After every row comes one of two labels: whether the row has a hidden trait. Each part has its own trait and labels.
[ 11.5  -1.1  -5.4  -3.5   6.0   0.9  -1.0  -2.7   7.3 -33.5   5.4  -3.3
   5.2  -6.1  -3.5   1.1   8.6   3.6  -5.6  -6.3   6.1   6.0  -5.3 -36.9
  27.1 -24.9  -5.1  -0.4]
W
[  7.9  -2.3 -16.9 -10.1   4.8   1.8  -0.8  -4.0   7.5 -26.5  -2.2  -3.0
  13.5   1.6  -3.6   1.9   3.1  20.3  -6.8 -12.8  15.7 -16.1  -4.2 -65.2
  24.3 -26.9 -10.9  -0.8]
W
[  8.9  -2.9  -5.5  -5.5   6.7   1.3  -0.8  -3.2   6.7 -34.2   1.4  -4.4
   8.1  -2.9  -1.3   1.9   8.5  10.1  -3.9  -9.1  11.3  -2.1  -4.6 -38.1
  28.0 -25.7  -8.9  -1.5]
W
[  6.9  -2.0  -9.4  -5.0   7.1   1.4  -0.8  -3.6   7.7 -23.4   1.5  -3.5
   7.7  -1.2  -0.8   1.5   7.7   8.4  -6.5  -7.7  10.2  -1.5  -4.4 -59.4
  29.9 -28.5 -10.9  -1.6]
W
[  9.9  -0.2  -2.6  -3.3   3.4   0.9  -1.0  -2.1   8.3 -38.4   7.0   0.1
   1.2  -8.0  -4.9   1.8  12.2   1.0  -4.7  -2.3   6.3  17.9  -6.5 -32.0
  26.3 -25.4  -5.3   0.4]
W
[  9.8  -0.9  -4.1  -3.7   4.2   1.2  -2.3  -3.1   6.1 -28.9   3.8  -1.5
  -2.9  -4.8  -3.0   3.8   4.6   8.9  -5.6  -6.6   9.3   7.7  -4.0 -37.5
  29.7 -22.4  -5.7  -1.1]
W
[  9.9  -1.4  -8.6  -7.2   6.9   0.7  -0.7  -2.8   5.8 -29.0   4.6  -1.5
   6.7  -3.4  -4.0   0.2  15.6   5.3  -6.3  -1.5  10.3   5.2 -10.6 -42.4
  25.6 -26.3  -8.3  -1.3]
X
[  7.9  -2.3 -12.7  -5.9   6.9   1.0  -0.8  -3.3   7.9 -33.2   2.8  -2.2
   4.9  -7.0  -1.1   1.2  12.7  13.6  -5.1  -8.0   9.1  -3.5  -5.7 -46.0
  28.6 -24.8 -10.5  -2.0]
X
[  7.0  -2.6  -9.9  -6.5   6.9   1.5  -0.8  -3.6   7.3 -29.4   1.9  -2.6
  10.8   0.0  -0.8   0.8   6.2  13.6  -6.1  -8.4  10.2  -7.9  -3.3 -55.1
  32.3 -21.9 -12.6  -2.7]
W
[  8.3  -2.8 -15.2  -8.5   7.3   2.1  -1.0  -5.0   6.7 -37.6   2.8  -4.9
   9.7   0.5   0.2  -1.0   4.2  15.2  -6.4 -10.5  13.6 -13.9  -4.6 -55.7
  29.1 -19.0  -9.9  -2.8]
W
[ 10.5  -0.9  -5.7  -3.9   7.2   0.6  -0.9  -2.3   7.2 -32.2   6.9  -2.5
   2.7  -4.8  -1.1   1.0   9.2   6.9  -4.1  -4.9   7.3   4.7  -5.7 -42.3
  26.7 -15.0  -7.8  -2.3]
W
[  6.3  -2.6 -12.9  -6.2   7.8   1.3  -0.7  -2.8   7.1 -28.4   3.3  -2.9
   8.5  -1.9  -1.3   1.6  10.4  13.6  -6.4  -7.7   7.5  -2.7 -11.4 -50.2
  26.5 -30.4  -7.8  -0.7]
X
[  2.5  -9.4 -37.6 -17.7   3.8   4.2   0.0  -9.0   8.2 -19.1 -10.8 -11.9
  33.5  17.1  11.8   3.6 -10.6  49.0 -11.3 -27.0  28.5 -72.7  -1.3 -99.9
  36.9 -34.4 -32.8  -9.7]
W
[ 10.2  -1.3  -5.5  -0.9   7.8   1.0  -1.2  -2.0   6.3 -35.7   6.2  -0.5
   4.2  -5.5  -4.7   1.2  12.1   2.1  -5.8  -2.7   9.7  17.5  -5.6 -34.3
  24.9 -24.2  -5.0   0.0]
W
[ 10.0  -0.7  -6.8  -3.6   9.5   1.3  -1.1  -2.8   9.1 -20.4   5.7  -0.8
   3.8  -4.4  -4.0   1.0  10.9   5.6  -6.0  -3.6   8.0  12.4  -4.5 -33.5
  24.7 -25.7 -10.9  -0.6]
W
[  7.2  -3.5 -14.6  -6.3   5.5   1.8  -0.7  -3.5   7.3 -30.1   0.8  -3.4
   9.9   0.8  -0.1   2.0   8.7  15.4  -6.1 -11.5  14.2 -12.1  -3.2 -51.2
  27.2 -28.0 -13.5  -3.0]
W
[  9.7  -2.0 -12.0  -5.4   7.2   1.6  -0.7  -3.5   7.2 -26.7   5.2  -2.8
   5.4  -2.4  -1.6   2.2   8.7  17.8  -8.0  -8.2   9.9  -1.5  -4.9 -44.4
  25.9 -30.7  -8.5  -2.1]
W
[  4.7  -4.3 -15.6  -9.1   7.6   1.9  -0.6  -4.9   7.2 -27.3  -2.5  -4.7
  14.2   1.4   2.3   4.1  -1.0  22.0  -6.0 -14.5  16.3 -27.0  -3.0 -61.1
  28.0 -46.0 -22.0  -4.0]
X
[  8.6  -0.7  -8.1  -5.0   6.7   1.1  -0.8  -2.5   7.4 -37.1   6.1  -1.8
   3.5  -4.8  -1.3   2.3  10.3   5.9  -6.3  -4.6   7.3   9.3  -4.9 -36.3
  24.9 -22.5  -7.9  -0.8]
W
[  9.5   0.0  -3.6  -2.3   7.2   0.3  -0.9  -1.7   5.9 -30.4   6.2  -0.3
   0.4  -7.8  -4.1   1.0  13.6   3.5  -6.9  -3.2   7.2  17.0  -9.4 -28.9
  23.9 -31.5  -4.0  -0.3]
X
[  5.9  -2.3  -2.9  -7.1   5.8   1.6  -0.8  -4.0   6.9 -27.6   2.1  -2.3
   9.8   0.7  -1.4   1.4   7.0  14.7  -7.2  -8.2  11.8  -7.2  -4.7 -51.1
  31.3 -25.0 -12.0  -2.6]
W
[  9.0  -0.1  -1.3  -1.6   7.6   0.6  -1.2  -1.2   6.4 -33.8   7.1  -0.2
   2.6  -7.5  -4.9   0.7  13.1   2.4  -6.1  -3.0   8.8  18.8  -5.0 -29.3
  24.3 -22.6  -4.1  -0.1]
W
[ 11.2  -1.8  -9.6  -3.5   7.4   1.4  -1.9  -3.0   5.4 -29.6   2.5  -1.9
   3.3  -2.9  -2.6   1.4   7.8   8.3  -4.7  -7.2   8.9  -4.2  -3.2 -38.6
  29.0 -19.8  -9.4  -1.2]
W
[  7.5  -4.6 -19.1 -11.2   6.9   2.1  -0.6  -5.3   6.9 -26.6  -1.8  -4.1
  15.7   3.7   2.3   2.1   1.6  25.6  -7.5 -13.7  15.1 -12.7  -1.1 -33.2
  45.8 -27.3 -14.0  -3.5]
W
[  8.6   1.4  -7.8  -3.7   7.9   1.0  -0.9  -3.2   6.0 -48.4   4.7  -2.0
   6.7  -4.4  -3.6   1.5   7.5   8.0  -7.0  -5.2   9.6   7.0  -3.2 -31.7
  27.0 -27.5  -8.0  -1.4]
W
[  9.8  -1.8  -7.6  -4.6   7.3   1.4  -0.7  -2.9   8.8 -31.6   4.0  -2.2
   6.4  -2.9  -2.4   1.4  10.1   5.7  -5.6  -7.6   8.4   1.0  -3.2 -45.7
  31.3 -23.1 -13.8  -1.3]
W
[  8.7  -1.1  -9.5  -1.8   6.9   1.1  -1.7  -3.7   7.7 -31.0   3.7  -1.9
   6.7  -2.6  -2.8   1.3   7.7  10.3  -6.4  -8.7   9.2  -4.4  -5.4 -30.8
  26.8 -19.0  -8.7  -1.7]
W
[  9.9  -1.5  -6.8  -2.9   7.0   0.9  -0.8  -2.1   6.3 -33.3   2.8  -0.7
   4.1  -4.7  -3.1   1.1  14.7  15.0  -6.6  -3.8   8.8  10.4  -6.1 -36.1
  25.2 -33.3  -5.9   1.1]
X
[  7.7  -1.6 -11.8  -6.8   7.4   1.5  -0.8  -4.1   6.7 -29.9   1.8  -3.5
  10.8  -0.1  -2.5   1.6   4.7  11.8  -7.1 -10.0   8.8  -5.9  -4.4 -51.0
  35.4 -30.9 -10.2  -2.6]
W
[  9.6   0.7  -4.4  -1.9   8.3   0.7  -0.8  -1.8   7.1 -32.1   7.1  -1.4
   3.1  -6.2  -4.5   1.1  12.4   2.1  -5.5  -1.1   7.4  15.5  -2.5 -41.5
  22.8 -24.0  -4.2  -0.1]
W
[  3.3  -2.9 -11.9  -4.4   6.7   1.4  -0.2  -2.4   8.8 -34.3   3.3  -1.4
   8.7  -1.8  -2.6   1.5   9.5   7.9  -6.6  -5.3  10.2  -0.8  -5.5 -48.4
  21.3 -26.9 -10.9  -2.8]
X
[  7.5  -4.0 -18.9  -8.3   5.8   2.5  -0.4  -4.7   7.5 -25.9   0.5  -3.5
  17.0   2.3   5.2   1.8   4.8  17.5  -6.7 -10.6  14.9 -15.6  -5.1 -68.3
  29.0 -31.5 -13.2  -3.7]
W
[  9.1  -2.2  -6.7  -5.8   5.2   1.6  -0.8  -1.9   7.7 -25.9   3.8  -1.7
   5.7  -4.0  -2.8   0.9   4.2   9.6  -5.5  -4.7   9.0   4.7  -3.7 -38.2
  25.7 -27.2  -8.5  -1.4]
W
[  7.6  -1.0 -10.8  -4.1   9.1   1.3  -0.2  -3.4   9.0 -30.0   4.9  -2.1
   3.4  -2.9   6.9   1.0  10.0   8.3  -4.6  -7.3  10.4   4.2  -4.0 -36.7
  24.8 -28.3 -10.3  -1.1]
X
[  7.1  -3.2 -11.5  -6.8   7.5   0.7   0.0  -3.2   6.0 -34.0   3.3  -2.7
  10.1  -1.0  -3.7   1.7  12.0  12.3  -8.3  -9.0  10.3   0.0  -4.4 -47.4
  23.4 -26.7 -10.1  -2.1]
X
[  9.6  -1.5 -13.2  -9.3   5.5   1.1  -0.6  -3.5   7.1 -40.9   3.7  -2.1
   6.2   0.5  -1.9   1.8   5.4   9.5  -6.5  -7.1   8.8   3.7  -4.4 -42.4
  32.1 -25.6  -9.3  -1.6]
W
[  8.8  -1.5   0.3  -3.8   9.5   0.9  -1.0  -2.6   6.5 -33.0   4.5  -1.6
   3.5  -3.1   5.2   1.4   1.8   5.9  -5.9  -5.9   9.8   4.6  -6.7 -39.1
  28.0 -22.6  -7.6  -2.1]
X
[ 11.7  -1.7  -9.8  -5.1   6.1   1.1  -0.9  -3.4   5.6 -23.2   3.5  -2.4
   6.8  -3.1  -2.1   1.6   6.9  10.0  -3.2  -7.4  14.2   0.8  -5.4 -46.2
  29.1 -17.6  -8.9  -1.4]
W
[  8.2  -3.2 -12.7  -6.3   3.8   1.8  -0.9  -3.8   6.8 -52.2   2.5  -3.7
  11.3  -0.3  -0.6   2.9   6.8  12.4  -6.0  -6.4  12.3  -4.5  -5.0 -49.5
  27.0 -16.5  -7.8  -2.3]
W
[  9.0  -1.7 -11.2  -4.6   8.9   0.2  -0.8  -3.0   6.9 -35.1   6.0  -0.8
   3.9  -8.7   1.0   1.6   1.2  -1.4  -5.6  -2.7  10.6   8.0  -6.3 -35.7
  31.5 -18.0  -7.9  -1.9]
X
[  9.7  -2.5  -5.3  -4.4   7.5   1.2  -0.8  -2.0   6.5 -45.6   7.8  -0.8
   4.2  -4.3  -3.1   1.8  12.4   6.4  -6.4  -5.9   9.4  10.4  -4.8 -30.4
  21.3 -24.5  -7.9  -1.3]
W
[  8.6  -2.8 -15.4  -7.0   6.9   1.6  -0.6  -4.1   7.8 -35.7   1.3  -3.1
  14.0   0.8  -0.5   1.8   9.8  13.7  -6.5  -9.7   7.9  -9.3  -4.1 -51.4
  26.1 -26.4 -10.5  -1.7]
W
[  9.0  -0.9  -5.5  -3.4   7.6   0.8   0.3  -2.9   7.3 -33.9   4.2   0.7
   1.8  -5.5  -4.5   2.0   9.5   3.8  -5.0  -2.3   9.0  10.6  -5.1 -46.9
  19.8 -22.1  -4.9  -0.3]
W
[  7.5  -3.8 -15.9  -7.5   9.2   1.8  -0.7  -5.0   7.7 -23.7  -1.6  -4.3
  13.6   2.3   1.7   2.0   8.4  18.7  -5.8 -11.7  14.0 -16.1  -4.7 -52.2
  31.0 -28.7 -11.6  -3.6]
W
[ 10.6  -1.7  -7.2  -5.1   6.6   0.6  -0.5  -2.4   7.6 -30.4   3.1  -2.3
   5.8  -2.7  -1.4   1.8   5.8   9.8  -5.6  -6.9   8.6   2.6  -5.3 -34.8
  20.1 -21.6  -9.5  -1.3]
W
[  9.0  -2.0 -11.2  -6.0   9.4   2.3  -1.0  -3.1   8.1 -33.6   2.1  -2.7
   9.3  -1.1  -0.8   1.5   5.5  14.7  -3.8  -8.4  13.8  -5.2  -4.1 -17.3
  32.4 -23.2 -12.9  -2.3]
W
[  9.9  -3.9 -13.7  -8.3   5.7   1.7  -0.4  -4.3   6.6 -21.1   2.0  -3.4
  11.6  -2.4   1.5   1.8   4.8  16.6  -6.8  -9.9  14.5  -9.3  -4.9 -52.5
  30.4 -24.8 -13.5  -2.9]
W
[  8.6  -1.2  -8.0  -5.1   7.1   1.2  -0.6  -3.4   7.1 -27.1   1.8  -1.9
   5.5  -4.4  -2.5   1.5   5.2   8.3  -4.2  -6.0   8.7   2.7  -4.4 -35.2
  27.5 -24.0  -8.6  -1.2]
W
[  6.3  -1.9  -6.0  -4.7   8.1   1.2  -1.3  -3.1   7.3 -36.9   3.2  -1.5
   5.6  -4.0  -2.6   1.1  10.0   5.6  -5.7  -6.6  12.1   4.7  -1.9 -26.9
  30.5 -26.0  -5.2  -1.3]
W
[  7.8  -2.4  -6.0  -4.0   3.2   0.8  -0.9  -4.3  12.0 -39.9   6.0  -1.4
   3.2  -4.6  -1.4   1.7  11.8  -0.6  -3.5  -5.4   7.7   1.2  -5.2 -36.4
  27.0 -23.5  -6.4  -2.5]
X
[  9.5  -2.1 -11.2  -5.8   7.4   1.6  -2.6  -3.4   8.1 -35.7   3.7  -2.0
  10.3  -0.2  -0.7   2.2   3.9  12.8  -6.0  -7.6  16.2  -5.3  -3.7 -50.9
  24.7 -26.9 -12.8  -0.2]
W
[  6.5  -3.3 -12.8  -7.7   5.0   1.7  -0.7  -4.2   6.7 -36.8   1.1  -3.8
  10.5   0.8   0.1   2.0   4.2  18.5  -5.2 -10.8  13.3 -14.3  -3.5 -60.8
  24.1 -19.7 -11.7  -3.0]
W
[  9.1  -0.7  -4.2  -3.7   9.1   1.4  -0.9  -2.3   7.3 -33.1  10.1  -1.2
   4.0  -6.1  -3.2   1.2  11.3   4.9  -7.1  -5.5   5.9  23.8  -5.3 -21.6
  23.6 -20.1  -4.1   0.4]
W
[  9.4  -1.1  -3.0  -6.5   6.5   1.9  -0.8  -4.9   4.1 -28.4   2.5  -3.4
  17.5   1.8   0.7   1.8   4.8  19.8  -5.1 -11.2  13.0 -12.0  -5.0 -57.6
  28.8 -28.9 -10.9  -3.1]
W
[ 10.1  -3.6 -10.8  -5.8   7.8   1.3  -1.0  -2.2   7.0 -56.1   4.9  -2.0
   6.5  -3.0  -2.2   1.8  11.3  10.7  -5.3  -6.3   9.1   2.6  -5.2 -58.8
  28.0 -24.4  -9.8  -0.2]
W
